Below is a small trained network, with its code and all its weights. Each question gives an input and a target symbol and asks what happens when units are switched off, that is, made to give their printed mean instead of their output.

import numpy as np


def w(rows, s, z=0):
    codes = np.array(rows[::2]) - 128.0
    scale = np.full(codes.shape[1], s)
    scale[-1] = z or s
    return codes * scale


def norm(h):
    return h / np.sqrt((h * h).mean(-1, keepdims=True) + 1e-5)


def f(y):
    return y / 2 * (1 + np.tanh(0.7978845608 * (y + 0.044715 * y**3)))


def softmax(a):
    e = np.exp(a - a.max(-1, keepdims=True))
    return e / e.sum(-1, keepdims=True)


def log_softmax(a):
    a = a - a.max(-1, keepdims=True)
    return a - np.log(np.exp(a).sum(-1, keepdims=True))


def net(x, mask):
    ids = ['ΞΣεζλπω'.index(c) for c in x.split()]
    T = len(ids)
    res = E[ids] + P[:T]
    r = norm(res)
    for j in range(2):
        rows = slice(3 * j, 3 * j + 3)
        q, k, v = (r @ M[0][rows].T for M in (Q, K, V))
        z = softmax(np.where(np.tri(T) > 0, q @ k.T / 3**0.5, -1e9)) @ v
        o = O[0][rows]
        res = res + np.where(mask[j], z, o[:, -1]) @ o[:, :-1]
    y = f(norm(res) @ A[0][:, :-1].T + A[0][:, -1])
    res = res + np.where(mask[2:10], y, B[0][:, -1]) @ B[0][:, :-1]
    return log_softmax(norm(res)[-1] @ U[:, :-1].T + U[:, -1])


Q, K, V, O, A, B = {}, {}, {}, {}, {}, {}
E = w([
[9,107,106,69,107,129],'Ξ',
[212,128,112,30,66,117],'Σ',
[138,105,114,82,200,129],'ε',
[117,132,148,131,203,123],'ζ',
[50,214,73,166,188,243],'λ',
[108,81,59,92,183,14],'π',
[162,149,126,200,163,47],'ω',
],0.011)
P = w([
[164,173,152,99,137,113],'0',
[143,200,67,178,123,99],'1',
[86,91,187,134,67,155],'2',
[163,193,136,25,129,82],'3',
[129,166,52,179,126,122],'4',
[149,25,117,142,105,212],'5',
[185,139,38,2,212,177],'6',
[107,118,39,187,133,143],'7',
[98,102,236,149,88,161],'8',
],0.0077)
Q[0] = w([
[81,170,194,133,112,62],'head 0',
[181,111,88,76,165,51],'head 0',
[95,161,89,146,254,93],'head 0',
[157,154,52,66,106,159],'head 1',
[98,50,35,217,95,146],'head 1',
[150,175,20,67,192,109],'head 1',
],0.0092)
K[0] = w([
[58,153,193,144,157,114],'head 0',
[73,71,85,164,162,179],'head 0',
[112,83,97,196,202,105],'head 0',
[149,50,63,79,93,177],'head 1',
[122,200,1,111,164,75],'head 1',
[144,29,69,219,120,158],'head 1',
],0.0097)
V[0] = w([
[88,22,182,152,152,132],'head 0',
[104,140,3,167,109,110],'head 0',
[11,131,91,199,184,160],'head 0',
[248,140,222,249,141,76],'head 1',
[146,31,174,80,139,141],'head 1',
[39,90,51,178,182,87],'head 1',
],0.0059)
O[0] = w([
[170,200,138,91,107,110,31],'head 0',
[135,14,139,37,126,148,207],'head 0',
[164,168,137,149,86,171,92],'head 0',
[124,181,130,81,56,180,251],'head 1',
[116,167,41,90,102,40,79],'head 1',
[118,233,254,134,170,102,176],'head 1',
],0.007,0.0027)
A[0] = w([
[218,87,67,49,215,192,253],'neuron 0',
[119,124,167,108,28,24,205],'neuron 1',
[57,193,131,216,170,159,102],'neuron 2',
[107,73,153,70,151,101,89],'neuron 3',
[127,216,155,115,138,178,105],'neuron 4',
[99,121,158,158,47,53,146],'neuron 5',
[100,89,138,184,197,90,111],'neuron 6',
[1,185,103,186,97,153,132],'neuron 7',
],0.0077,0.0025)
B[0] = w([
[66,119,177,205,102,179,254],'neuron 0',
[71,75,111,157,208,236,171],'neuron 1',
[140,122,67,103,46,77,189],'neuron 2',
[248,88,117,163,90,115,160],'neuron 3',
[112,69,82,38,110,118,183],'neuron 4',
[166,102,148,189,158,253,143],'neuron 5',
[186,166,107,36,72,205,157],'neuron 6',
[148,104,211,186,194,64,156],'neuron 7',
],0.0064)
U = w([
[96,198,123,24,70,179,4],'Ξ',
[150,129,217,221,156,161,182],'Σ',
[87,209,39,192,202,82,131],'ε',
[201,118,121,124,210,64,61],'ζ',
[120,50,2,179,105,115,127],'λ',
[93,102,204,128,173,20,188],'π',
[156,226,79,166,45,49,239],'ω',
],0.0068,0.0029)

Each question gives the input, a string of symbols that net reads in full, and the target symbol t.
The units are the heads (3 rows each of Q, K, V and O) and the neurons (one row each of A and B). Each row of codes is followed by its name. A weight is (code - 128) times the scale printed after its matrix; where a second scale follows, it is the last column's (O, A, B and U).
mask holds one flag per unit, heads first, then neurons. A switched-off unit (its flag False) gives its mean, the last column of its rows in O or B, instead of its output. The means were averaged over made-up inputs and are rounded, as every weight is.
A unit's drop is (log p(t) with every unit on - log p(t) with that unit switched off) / (log p(t) with every unit on - log p(t) with every unit switched off).
The circuit of an input: a set's keep is (log p(t) with only the set's units on - log p(t) with every unit switched off) / (log p(t) with every unit on - log p(t) with every unit switched off). Starting from all 10 units, units are removed one at a time, each time the one whose removal leaves the highest keep (on an exact tie, the one counted first), for as long as the keep stays at least 0.8.
circuit, biggest first: the units of the circuit, biggest drop first
top k neurons: the k neurons with the biggest drops, biggest first
which heads matter: for each layer, one digit per head in row order, 1 if its drop is at least 0.15 and else 0, layers parted by /
drop of u: that unit's drop, to one decimal
input Σ ω ε ζ Σ Ξ Σ, target ζ: circuit, biggest first -> (head 1)
input ω ε ε Σ ε π ω ω ζ, target π: top 3 neurons -> (neuron 7; neuron 0; neuron 4)
input Σ ζ ω Ξ ω ε ζ, target ε: circuit, biggest first -> (head 1; neuron 0; head 0)
input λ Σ ε Ξ ω ω π π, target ζ: which heads matter -> 11
input ζ ω Σ π Ξ Σ ω Ξ, target π: which heads matter -> 01
input ω ω ω ε Σ λ ζ, target Σ: which heads matter -> 00
input ω ω Ξ ω λ λ ω, target Σ: which heads matter -> 10
input ε Σ ε ω, target ε: which heads matter -> 01
input ε Ξ ζ λ, target ω: top 2 neurons -> (neuron 2; neuron 1)
input Σ π ω ε ω, target ω: circuit, biggest first -> (neuron 2; head 1; neuron 0)
input Ξ π ω Ξ Σ π ω ω, target ω: circuit, biggest first -> (head 1; neuron 2; neuron 6)
input Ξ ζ ε ω, target ε: circuit, biggest first -> (neuron 1; head 1; head 0)
input ζ Σ Σ Σ ω π Σ Ξ ε, target λ: top 2 neurons -> (neuron 3; neuron 7)
input ζ π Σ ω ω ω ω, target Ξ: circuit, biggest first -> (head 1)
input Σ ε λ ω, target Σ: top 2 neurons -> (neuron 2; neuron 4)
input Σ Ξ ε Ξ, target ε: top 2 neurons -> (neuron 1; neuron 4)
input ω ω ζ π ε ζ ζ Ξ, target π: top 2 neurons -> (neuron 7; neuron 0)
input ε ω ε ε, target ε: drop of head 0 -> 0.3
input ω ω Σ Ξ, target λ: drop of head 1 -> 0.9
input λ ω ζ ζ, target ω: circuit, biggest first -> (head 0)
input ω ε ε ε Σ ε ε ζ, target Ξ: drop of neuron 2 -> 0.2
